(in the rows, 128 means zero)
Each row has a class, written after it.
[160 143 129 170 113 128 111 177 112 140 138 134 106 118 103 116 114  78
 105  92 145 169 159 105 122 141  93 115 125 161 139 124 134 121 215 141
 110  97 122 172 148 142 101 122] -> J706
[ 63 138  95 120 168 120 174 126  73 210 138 130 204 122 122 172 180 107
 148 132 157 137 148 146 133 116 105 114  90 130 109 119 169 111 144 158
  96 158  79 178 138  89 137 190] -> J107
[105 131 119 130 108 151 115 142 123 180 167 123 141 140 109 171 132 169
 117 144 115 147 145 128 124 125  99 142 126 114 120  97 143 156 134 131
 107 138 107 143 133 142 153 123] -> J808
[147 143 120 148 101 135 135 159 106 164 145 131 127 147 111 154  97 134
 110 134 146 157 142 122 117 106  89 137 124 107 125  93 117 165 155 137
  83 143 128 118 149 159 155 131] -> J808
[140 142 131 111 118 143 148 124  90 146 145 105 123 131 122 146 102 131
 128 126 142 124 120 100 170 142 124 141 133 105 136 111 111 150 150 152
 125 134 103 126 149 147 121 139] -> J47
[113 156 145 106  92 132 127 139  84 153 150 126 108 140 123 149  96 137
 118 115 152 150 132 120 149 116 116 141 144 122 149 103 134 157 142 143
  81 136 103 145 168 167 163 162] -> J927
[123 132 127  82 120 131 144 118 106 129 164  67 163 137 129 114 102 149
 136 121 167 113 113 109 197 108 149 118 127  93 146  92 115 138 134 140
 101 117 110 121 161 178 138 143] -> J107
[135 122 143 112 114 145 115 100  98 163 153 110 134 133 133 146 110 133
 117 124 143 148 143  97 164 122 119 123 133 145 145 114 136 135 128 149
 112 129  95 150 145 145 109 146] -> J706
[119 128  72 137 139 141 134 121 121 126 139 115 108 113 113 100 147 112
 126  86 111 138 120 104 147 134  92 129 136 149 144 100 107 117 168 166
  96 126 141 149 104 130 122 133] -> J107
[149 154 106  96 110 136 148 118 174  76  71  67 140 119 174 150  74 163
 121  83 153  96 130 148 151 136 128  91 170 108 168 107  92 168  56 139
 122  94 178 102 123 155 120 205] -> J387
[135 154 136 128 119 106 120 140  82 125 143 143 111 108  96 107 135 107
 116  89 139 140 135  87 137 137 114 120 113 121 135 116 135 117 159 156
  87 128 131 156 147 133 118 133] -> J107
[132 147  93 129 136 131  96 130 122 147 135 138  99 118 108 119 148 123
 110  98 119 154 134 113 120 140  98 132 131 142 149 125 124 114 144 135
 114 123 142 155 114 118 112 105] -> J132
[ 80 112  64 118 107 116 117 127  85 166 108 122 114  96  89 141 100 172
 118 136 138 170 127 101 166 128  50 119  92 157 130  84  41 155 166 174
 111  82 136 124 136 174 166  98] -> J132
[117 139  98 142 164  67 141  90 151 181 119 122 106 109 129  99 120 149
 124 125 113 174 126 149 165 122 110 135 128 132 152 137 112 153 167 156
 106 108 140 113  76 141 143  97] -> J107
[ 84 141 114 141 128 140 137 151 131 128 142 130 114 103 129 122 126 122
 130 131 123 162 139 153 149 155 116 137 134 143 145 125 122 168 185 119
 146 106 150 138 118 152 165 128] -> J517
[111 139 119 110 134 152 102 125 111 144 166  96 136 151 141 143 118 143
 117 133 129 146 127 120 153 136 114 131 114 124 139 105 138 140 135 145
 128 130 127 147 123 151 127 159] -> J372
[125 132  91 125 107 131  85 117 107 140 167 123 125 121 115  97 148  94
 124  91 121 153 127 101 138 132 105 132 113 147 141 118 121 105 152 148
 100 129 143 146 128 132 103 141] -> J372
[ 96 128  98 136 127 121 135 155 136 146 140 127 109 113  89 122 133 132
 132 135 118 149 144 132 137 141 113 132 134 118 155 121 114 150 183 129
  94 103 149 133 129 150 165 109] -> J808
[103 123 125 118 119 127 160 142 132 136 116 131 110  79 104 131 131 122
 127 133 137 155 144 103 152 139 102 120 142 146 144 145  85 136 194 129
 120  98 148 138 129 151 131 116] -> J706
[118 114  98 131 103 143 166 170 144  91 129 121  96  86  90 122 107 119
 128 135 145 178 159  94 170 148 111  87  99 162 163 130  91 136 195 133
 102  94 172 140 137 150 124 105] -> J706
[139 147  84 125  90 133  96 147 105 109 156 138  97 102  97 114 143  82
 115  94 109 137 131 107 114 131 113 129 122 153 127 117 109 122 180 147
 116 131 147 158 139 134  99 142] -> J372
[ 96 139 120 135 126 137 144 154 146 138 128 116 122 111 103 124 142 117
 134 144 116 161 131 124 149 143 103 132 141 124 148 131 112 154 174 126
 119 112 172 118 139 147 173  97] -> J132
[ 73 155  69 127 127 129 151 136 127 155 138 122 131  92 126 135 135 125
 132 152 149 177 130 118 167 125  95 125 104 131 125 111  77 154 202 107
 130 103 145 123 127 145 176 127] -> J372
[145 147  99 140  70 134 173 133  86  54 107 100 138  78  57 100 109  61
 166 123 130 155 136 117 120 129 137 101 138 150 134 174  90 114 223  82
 133  70 165 167 165  74 118 135] -> J132
[171 131 115 127 134 104 140 164 148  70  48 185 117  91 151 140  99 102
 132  98 138 110  99 144 113 118 150 106 126 142 187 145  44  82  75 118
 113 105 199 153 114 149  75 152] -> J927
[148 119 125 147 162 122 115 140 111 104 151 103 108 146  97  98 166 108
 137 107 117 134 155 104 119 119 103  99 134 149 129 142 115 111 167 145
 120 110 167 173 130 119 120 136] -> J517
[100 159 146 126 103 148 139 115  70 164 178 128 155 120 155 122 107 127
 116 121 167 157 134 100 159 127 118 126 130 108 143 104 152 149 167 131
  77 150  98 137 145 138 142 159] -> J107
[142 123 103 150 132 106  59 148  94 134 145 115  94  98 119 114 168 116
 120  91 103 174 137 104 108 159  73 127 163 193 157 122 115 135 124 177
  73 130 149 172 148 166  86  88] -> J706
[ 96 135 126 116 115 125 137  82 113 164 132 148 132 121 139 140 101 151
 113 126 161 131 130 112 148 127 116 137 110 107 151 123 127 134 101 133
 113 135 110 140 138 143 128 156] -> J387
[ 75 132  27  81 140 175 176  76 133 152  99  82 131  93 186 220 141 116
  52 134 116 138  69 121 215 165 118 107 109  91 152  81  24 161 130 119
 150 105 152 151  92 179 139 183] -> J372
[131 135 114 126 126 130 162 100 124 144 134 127 123 123 115 138 106 141
 137 125 140 132 128 104 126 132 127 133 129 132 149 116 120 143 117 138
 116 128 119 143 135 130 140 148] -> J387
[113 133  97 162  53 140 196 147  84 126 155 129 134 113  95 162  62 115
  76 126 138 145 177 105  99 112  98  96  70 165 116 122 102 159 178 119
  98 125 107 166 164 118 146 188] -> J517
[113 123 126 116 113 147 129  83 113 177 157 121 140 137 120 150  91 136
 106 133 134 137 130  91 124 144 118 126 127 129 149  97 146 142 134 147
 115 135  93 139 128 143 147 150] -> J132
[ 82 155  91 143 126 155 161 163 120 145 157 150 121  90 117 137 137 126
 122 148 101 186 121 134 115 155  89 144 131 149 165 112 115 141 202 115
 105 150 158 147  84 148 141 127] -> J372
[109 137 100 143 110 136 145 175 157 132 137 128 118 113  96 127 122 130
 141 144 131 156 158 144 140 130 111 130 131 114 152 120 113 155 178 118
  97 109 170 125 131 143 164 118] -> J808
[ 86 149 151 166  66 131 122 110  56 197 137 158  68 150 125 110  50 161
 108 151 140 179 153  82 170 140 144 123 125 142 156 100 146 144 106 152
  68 159 115 182 202 137 146 154] -> J927
[148 138 112 142 137 131 129 146 104 113 137 123 108 122 116 105 141  91
 137 104 120 138 139 127 122 134 123 123 138 150 134 131 110 119 167 142
 131 125 154 166 129 120 108 148] -> J517
[135 143  94 133 135 117  82 156 111 115 144 125 107 104 128 114 147  95
 124 111 110 155 140 114 135 140  93 128 120 168 132 120 114 117 174 153
 121 120 149 154 121 131 105 129] -> J372
[127 138  88 139 126 144 172 171 155 117 144 119 118 114 107 139 131 121
 138 146 136 141 141 139 155 129  93 143 109 112 140 111  96 143 185 124
 112 128 137 123 120 142 155 113] -> J47
[125 123 148 110 121 139 142  93 109 130 168 131 139 134 109 131  92 133
 121 124 150 133 136  74 160 117 127 135  87 127 146 105 147 120 133 152
 110 134  96 144 127 136 139 160] -> J107
[101 144 112 126 148 144 161  44 129 159 121 125 119 119 143 144 109 138
 109 119 131 149 124  98 164 145 102 152 142 135 176 120 137 122 129 129
 130 126 101 155  86 114 127 172] -> J387
[103 125  83 127 136 169 164 122 103 164 120 111 142 143 134 170  95 118
  96 151 169 144 121 105 154 143 103 106  98 115 143 100 109 161 116 138
 126 131 151 136 150 159 146 153] -> J132
[149 126 111 145 127 134 112 149 132 113 121 133  96 122 104 126 130  98
 124  90 128 152 156 113 138 134  91 110 123 144 146 124 115 100 171 155
 114 117 150 165 133 132  93 140] -> J706
[113 126  80 140 112 153 125 133  94 110  99 118  87 103  83 117 135  92
 117  82 148 160 143  66 140 133  64 114 137 165 130 121  87 105 156 155
 124 125 176 167 159 143  82 154] -> J706
[135 135 155 138 101 148 114 110 101 158 149 118 133 148 138 140  93 125
 125 117 142 146 129 102 153 130 123 139 154 132 155 105 140 136 146 159
 106 133  87 144 168 157 115 140] -> J706
[148 137 158 130 151 101 101 189 152 108  96  98 122 128 106 163 149 111
 110 102 103 158 119  70 131 162 108 108 112 136 118 113 139  94 126 169
 138 133 151 133 173 153 108  77] -> J132
[136 134  88 139 142 120 113 142 108 112 140 102 106 123 126 115 150  77
 109  98 127 154 125 109 129 139 112 120 102 152 129 122 108 120 164 149
 130 128 138 167 131 140 104 137] -> J517
[146 159 123 131 103 131 161 162 114  68 126 163 100  93  96 140 104  98
 159 153 149 151 107 102 126 141 119 140 109 143 138 136 118 169 155 116
 138 121 160 116 158 147 145  94] -> J927
[116 135 154 112 125 164 147 130  80 136 167 106 127 135 119 137 112 144
 127 128 137 141 145 102 156 138 127 121 151 136 135 113 136 153 153 132
 137 131 133 152 149 148 136 159] -> J517
[ 88 132  65 114 179 164 105 191 111 154 163 131 128  86 157 163 150 141
 113 112 134 118 147 239 203 150  69 142 161 112 117 124 123 171 215  80
 181  96 125 128 115 171 132  94] -> J47
[118 135 128 140 129 137 148 159 143 139 143 125 123 120 107 146 110 127
 147 119 131 154 156 134 154 139 105 119 128 115 133 126 126 136 199 130
 135 111 123 133 155 139 142 121] -> J706
[133 152 105 153 115 136 138 121 111 171 150 116 130 153 102 112 111 109
 131 114 160 147 115 105 147 118 119 151 120 106 144 111 121 147 161 146
 115 131 111 126 148 151 128 128] -> J47
[132 147 150 118 100 133 181 176  92 126 147 103 159 107 117 132 114 111
 148 137 154 148 149 151 155 143 128  94 156 107 131 110 152 167 218 150
  75 119 143 132 149 149 153 149] -> J107
[118 119 108 131  59 147 149 139 114 200 154 120 194 105 123 193 103 101
  79 139 137 147 143 174 126 128 122 100 122  71 136 115 116 164 147  95
 105 129 158 165 146 184 106 184] -> J808
[100 149  82 123 116 141 179 156 148 112 149 146 113  85  90 113 125 138
 148 132 160 156 143 141 135 122 103 150 134 135 146 121 107 167 205 118
 103 104 153 122 109 150 178 108] -> J107
[ 89 134 113 133 133 130 179 141 130 126 138 140 138  91 105 128 130 129
 138 135 135 145 133 136 145 138 117 122 137 124 148 129 124 149 188 121
 107 113 154 135 125 149 158 118] -> J107
[146 140 115 141 125 129 125 134 109 129 153 128 114 120 110 115 146 100
 117 100 122 148 133 100 129 138 112 136 121 147 146 107 111 112 156 136
 110 126 127 169 127 135 126 131] -> J517
[155 135  72 154  95 157  85 169 117 128 167 126 103  98  72  97 152  82
 129  96 108 140 172 104 143 128  74 127 136 153 129 112 106 129 199 133
 124  92 175 170 137 119 105 128] -> J808
[125 100 138 101 136 174 124 252 200  91  91 141 105  97  96 156 143 129
 129 110 104 122 157 139 151 140 120 127 142 177 123 100 113 144 158 142
 159  75 194 107  99 161 173 121] -> J808
[100 146 122 100  78 139 136  44  99 161 187 124 106 114  96 106 113 169
 150 121 137 114 129  67 132 140 131 155 183 109 161 106 134 164 111 151
  90 154 105 134 169 150 143 142] -> J387
[137 162  77 104  83 104 168 165 153 126 151 129 111  62 122 144  96 117
 115 135 133 167 154 156 146 131  99 143 114 126 140 121  63 165 213 103
  99 107 144 111 116 156 164 128] -> J372
[ 70 119  97 133 146 104 133 140 100 143 120 123 142 101 146 128 131 120
 140 163 140 167 124 138 154 130 121 100 100 136 113 154  91 145 155 118
 131 121 173 120 155 144 140 118] -> J372
[145 113 132 142 138 164  93 122 155  21 101 156  66  90 134 111  96 112
 136 108  85 104  91 129 120 204 112 160 154 125 153 115  74 138 142 130
 216  84 202 147  73 173 117 135] -> J517
[100 112 132 109 116 126 150 151 138 129 145 143 107  97  98 156 123 137
 130 159 119 163 158 124 129 158 101 119 125 130 140 144 125 145 195 150
 109 125 157 135 134 145 151  96] -> J132
[ 96 130 125 121 117 145 172 145 122  95 135 129 131  95  96 119 123 128
 159 134 140 147 134 125 161 136 127 125 147 130 142 123 126 150 187 131
 113 113 163 128 142 147 160 123] -> J107
[ 80 142 126  52  95 175 170 114 121 134 139 129 145  69 187 212 114  80
  73 149 211 145 134 114 188 185  83 147 164  67 150  84 135 150 185 110
 106 165 117 114 155 209 159 163] -> J132
[ 95 138  98 141 115 133 141 166 138 135 139 126 108 116 101 134 107 124
 122 138 125 164 144 134 155 131 107 143 111 110 156 111 105 155 186 122
 104 114 147 128 136 155 171 125] -> J808
[ 94 149 107 126 106 157 134 129  80 152 142 133 126 128 136 145 100 135
 124 144 161 136 114 122 141 130 104 147 127 140 140 116 126 165 128 125
 121 122 114 153 152 155 142 151] -> J927
[ 82 118  98 123 114 142 137 133 101 154 153 141 105  97 115 151 133 106
 123 121 133 161 169 127 161 146  88 133 126 150 142 131 130 137 180 146
 100 140 114 159 162 136 132 140] -> J706
[162 153 102 154 148 132 138 149 124 139 135 101 119 135 111 107 129 103
 134  94 125 136 122 121 159 136 105 139 128 100 150 112  95 106 173 124
 124 115 132 145 120 129 113 132] -> J47
[131 143 105 128 155 126 114 123 140 102 114 126  81 120 115 118 152 135
 110  83 114 134 137 116 122 138 106 117 157 157 145 127 120 111 159 144
 144 114 154 157  89 128  96 130] -> J517
[152 124 158   7  77 122 150 134 165  47 190 102 117  66 135 146  53  81
  86 104 146  67  96  76 209 206 209 151 106  60 204 107  89 133 162 111
 128  87 110  96 168 237 140 146] -> J372
[134 152 110 156 122 138 114 126 105 134 142 113  90 122 115 108 144 100
 102 117 108 176 133  76 105 154  86 128 146 152 155 133 124 119 177 145
  89 134 147 171 118 111 113 112] -> J132
[111 139 119 104  99 135 120 138  90 158 164 132 152 119 150 168  99 141
 115 150 144 160 135 137 142 124 111 131  91 133 128 101 117 147 161 141
 106 135  96 141 123 149 139 157] -> J372
[116 157  82 149 104 199 172 119  66 195 151 168 107  99  59  72 157 106
 189 168 140 107 102  50 164 126 108 226 155 147 140  99  53 162  98 133
 153 153 163 140 158 130 145 121] -> J47
[135 132  95 147 134  92  78  78 119 144 111 146 113 131 140 135 148  94
 119  89 152 138 125  98 163 141 131 133 115 137 156 139 136 106 102 180
 109 128 111 147 164 126  74 104] -> J47
[ 75 131 116 136 104 124 144 157 137 157 147 140 124 109  87 151 108 133
 106 130 121 165 150 126 144 137  96 121  96 112 139 135 112 151 182 119
 122 110 148 129 162 157 171 107] -> J132
[142 137 107 148 120 107  88 151 120 131 131 140 113 123 130 116 125 103
 117 112 116 157 128 131 106 131 106 125 110 156 128 118 120 108 181 157
 110 121 132 152 108 136 105 129] -> J372
[106 141 131 126 102 121 144 184 145 122 119 125 124  93 101 153 102 145
 122 136 122 166 154 154 143 163  91 118 137 116 154 144 110 161 192 135
 117  91 186 125 139 165 142  98] -> J132
[146 145 113 144 141 127 126 158  99 125 152 120 100 124  99 110 151  95
 127  97 125 154 135  96 116 150 115 123 122 149 130 118 122 128 163 145
 125 128 147 166 144 135 119 126] -> J517
[101 145 174  73 125 132 105 106 162 110 176 125 109 106 137 103 130 172
 132 122 132 129 145  98 158 112 133 163 165 152 197 132 145 111 193 138
 105  94  73 147  72 141 138 126] -> J387
